[107  91  88 177  99 155 152 120 177 154  81 146 100  91 174 140 130 128
 106 138]  B
[111 156 103 174 128 176 128 150  87 132 167  83 151 158 164 163 175 102
 161 155]  M
[176 140 153 174  96 171 136 149 149 165 165 136  92  84 106 159 132 142
  78 133]  J
[129 169 113  91  90 103  99 116 125 175 105 171  95 162 120 100 146 109
 166 156]  G
[176 171 107 134 118  89 114 135  98  93 147 167 107 148 126  94 162 104
 168 106]  U
[121 112 148  93 175  95  81  97 101 118 137 100  91 146 176  84 172 113
 138  92]  X
[109 134 173 176 175 175  81  91 101 107  96 148 143  94 133 152  87 146
 110 133]  F
asked: [155 152 120 177 154  81 146 100  91 174 140] -> B
asked: [104 168] -> U
asked: [174 140] -> B
asked: [146 100  91] -> B
asked: [150  87 132 167  83 151 158 164] -> M
asked: [ 95 162 120 100 146 109 166 156] -> G

[168 158 119 122 145 121 126 177 137 139 153] = Y
[172 159 120 132 144 120 126 172 142 142 147] = H
[109 111 143 151 159 169 115  98 119 100 116] = L
asked: [132 144 120] -> H
asked: [172 159 120 132 144 120 126 172 142 142] -> H
asked: [109 111 143 151 159 169 115  98 119 100] -> L

[130 123 110 101 122 139] : Z
[110 102 147 139  96 100] : T
[129 141 141 115 111 146] : W
[128 106 137 147 140  95] : D
[127 102 147 139 146 105] : R
[135 144 102 147 118 176] : S
[122 146 122 136 118  98] : C
[138 139 105 101 135 134] : K
[129 129 128 119 100 145] : N
asked: [128 119 100 145] -> N
asked: [110 101] -> Z
asked: [110 102 147 139  96 100] -> T
asked: [129 128] -> N
asked: [135 144 102 147] -> S

[139 150 138  97 117 123 175 121 123 122 118]  V
[128 122 121 132 114 130 175 121 123 122 118]  P
[114 129 138  97 117 123 139 149 124 128 117]  Q
asked: [114 130] -> P
asked: [114 129 138  97 117] -> Q
asked: [121 132] -> P
asked: [139 149] -> Q
asked: [138  97 117 123 139 149 124] -> Q
asked: [123 139] -> Q

[128 145 122 130 120 132 131 147 128 126 128 123 124 115 142 138 144 130
 137 140 139 116 119 132 119 130 138 119 122 118 131 109 114 121] -> Fiz
[137 140 140 116 138 144  98 142 126 151 123 128 111 139 125 114 120 132
 125 147 122 136 139 151 123 116 111 123 121 132 116 120 116 117] -> vor
[114 112 150 126 132 131 122 123 129 131 139 116 127 146  88 133 107 124
 123 101 141 114 131 141 125 126 112 121 124 140 129 125 147 120] -> zuvek
[116 124 137 123 133 136 115 130 130 136 131 122 123 138 112 126 116 127
 125 121 130 127 134 141 124 123 115 125 125 134 124 124 132 121] -> leze
[135 137 124 124 139 134 116 135 132 118 117 121 109 126 126 127 132 133
 120 113 133 129 139 132 122 118 116 133 125 129 123 121 115 130] -> Numep
asked: [136 139] -> vor
asked: [141 125] -> zuvek
asked: [137 140 139 116] -> Fiz

[149 124 125 118 114 158] -> dele
[149 124 146 108 114  85] -> Lumo
[133 149 124 123 113  97] -> Pebin
asked: [114  85] -> Lumo
asked: [118 114] -> dele
asked: [125 118 114] -> dele
asked: [149 124 123] -> Pebin
asked: [124 125 118 114] -> dele

[128 131 125 135 137 139 113 130 131 107 136 147 137 136 138 126 133 136
 123 123 135 115 143 129 132 136 121 139 125 125 107 159 116 126 130 119
 133 137 108 129  99 121 128 132 125 142 116  75]  nin
[144 109 139 129 126 108 110 112 110 140 126  95 126 130 115 126 129 126
 132 130 117 129 133 146 125 124 137 124 123 142 119 114 141 126 141 126
 137 119 120 131 123 124 127 127 116 123 139 109]  ragug
[106 124 121 125 134 140 138 135 129 112 120 131 118 120 138 131 117 119
 146 132 121 135 128 120 135 136 121 142 118 124 125 132 118 133 132 135
 126 131 117 139 134 115 131 132 138 132 122 123]  Punad
[108 129 146 143 139 132 118 144 130 156 122 120 139 115 121 131 134 123
 123 131 133 131 132 130 139 107 133 141 115 141 119 130 134 115 136 116
 121 133 115 127 119 127 126 124 120 121 146 124]  Zupa
[146 125 126 137 123 136 108 119 121 100 143 143 122 126 138 117 139 140
 117 131 143 122 137 125 130 138 119 132 115 113 103 145 107 127 124 121
 122 144 115 117 110 139 148 123 129 138 119  98]  fufuv
[119 139 126 139 141 141 120 140 138 108 129 143 143 139 132 135 130 123
 128 121 127 115 148 130 133 143 124 134 125 121 111 160 111 125 131 110
 138 142 105 125  88 118 118 130 122 152 113  76]  tamin
[109 127 120 124 133 141 136 136 132 107 120 136 117 122 137 128 120 121
 142 127 136 135 131 120 122 134 121 144 120 128 122 133 120 129 135 141
 127 132 122 138 131 111 132 133 139 134 121 122]  rilon
[146 128 127 149 110 131 114 107 114  95 141 142 122 111 138 113 151 133
 119 140 135 127 142 139 130 107 127 137 118 122 112 137 107 119 124 117
 117 150 117 111 107 148 154 130 133 144 127 110]  kuren
[127 107 133 130 126 126 120 108 110 126 121 127 116 150 121 116 124 123
 133 133 116 130 128 149 119 139 139 123 124 135 129 111 128 135 143 137
 142 115 123 139 127 134 128 131 123 130 122 112]  ribe
[106 124 121 125 134 140 138 135 129 112 120 131 118 120 138 124 117 119
 146 132 133 135 128 120 121 136 121 142 118 124 125 132 118 133 132 135
 126 131 117 139 134 115 131 132 138 132 122 123]  bor
asked: [135 127] -> kuren
asked: [123 131] -> Zupa
asked: [130 139 107] -> Zupa
asked: [108 129 143 143 139 132] -> tamin
asked: [131 143] -> fufuv
asked: [106 124 121 125 134 140 138 135 129 112 120 131 118 120 138 131 117 119
 146 132 121 135 128 120 135 136 121 142 118 124 125 132 118 133 132 135
 126 131 117 139 134 115 131 132 138 132 122 123] -> Punad

[127 128 129 127 128 128 128 121  83 107 142 120 138 123 128 127 123 126
 106 141 139 134 145 162 144 140 132 127 141 122 126 112 128 110 159 118
 114 120 120 111 129 114 124 109 141 129 122] = bagas
[127 128 128 128 128 128 128 128 128 127 128 130 127 128 128 127 127 128
 128 129 128 128 127 129 129 128 126 128 127 128 128 127 128 128 128 127
 126 128 128 129 129 129 127 128 127 129 126] = movas
[129 127 129 129 129 127 127 128 127 127 129 127 128 128 128 127 129 129
 129 128 129 128 127 128 128 128 129 129 127 128 127 128 128 128 128 129
 129 130 128 127 129 128 128 128 129 129 127] = Tiza
[130 125 129 130 127 125 130 131 129 129 128 128 128 126 124 130 124 130
 127 129 127 129 125 130 128 129 128 127 129 129 127 132 124 125 127 126
 132 128 126 129 128 128 129 127 128 130 128] = giki
[129 127 128 127 127 129 127 130 131 129 131 128 128 126 124 130 124 130
 127 129 127 129 125 130 128 129 128 127 129 129 127 132 124 125 127 126
 132 127 130 131 129 125 127 130 130 131 126] = dedof
[130 130 127 127 129 125 130 128 128 126 126 129 127 127 126 127 127 126
 131 125 128 128 130 126 130 124 129 128 129 128 128 127 127 129 127 130
 131 129 131 128 127 127 128 127 128 125 128] = lebos
asked: [127 128 128 127 128 128 128] -> movas
asked: [129 127 128 127 127 129 127 130 131 129 131 128 128 126 124 130 124 130
 127 129 127 129 125 130 128 129 128 127 129 129 127 132 124 125 127 126
 132 127 130 131 129 125 127 130 130 131 126] -> dedof
asked: [129 128 128 127 127 129 127 130 131 129 131] -> lebos
asked: [130 125 129 130 127 125 130 131 129 129 128 128 128 126 124 130 124 130
 127 129 127 129 125 130 128 129 128 127 129 129 127 132 124 125 127 126
 132 128 126 129 128 128 129 127 128 130 128] -> giki
asked: [130 127 125 130 131 129 129 128] -> giki

[135 147 124 178] -> Bepi
[145 125 129 129] -> gelup
[148 137 136 121] -> gami
[127 126 104 121] -> bapo
[140 139 141 128] -> Lafo
[122 116 123 146] -> gupa
[147 134 132 121] -> kefe
[151 122 131 135] -> tino
[122 124 104 127] -> karek
[104 123 116 164] -> pag
[119 150 122 122] -> sos
asked: [104 121] -> bapo
asked: [123 116] -> pag
asked: [122 131] -> tino
asked: [145 125 129] -> gelup
asked: [119 150] -> sos
asked: [132 121] -> kefe

[138 120 136 126] : bofif
[115 129  99 129] : bonom
[168 127 155 140] : zar
[123 165 152 130] : bibod
[ 99 131 150 135] : Guzos
[152 125 123 181] : mopu
[149 117 138 161] : lilu
[151 101 100 136] : tosi
[121 145 131 123] : sevo
asked: [ 99 129] -> bonom
asked: [115 129  99] -> bonom
asked: [120 136 126] -> bofif

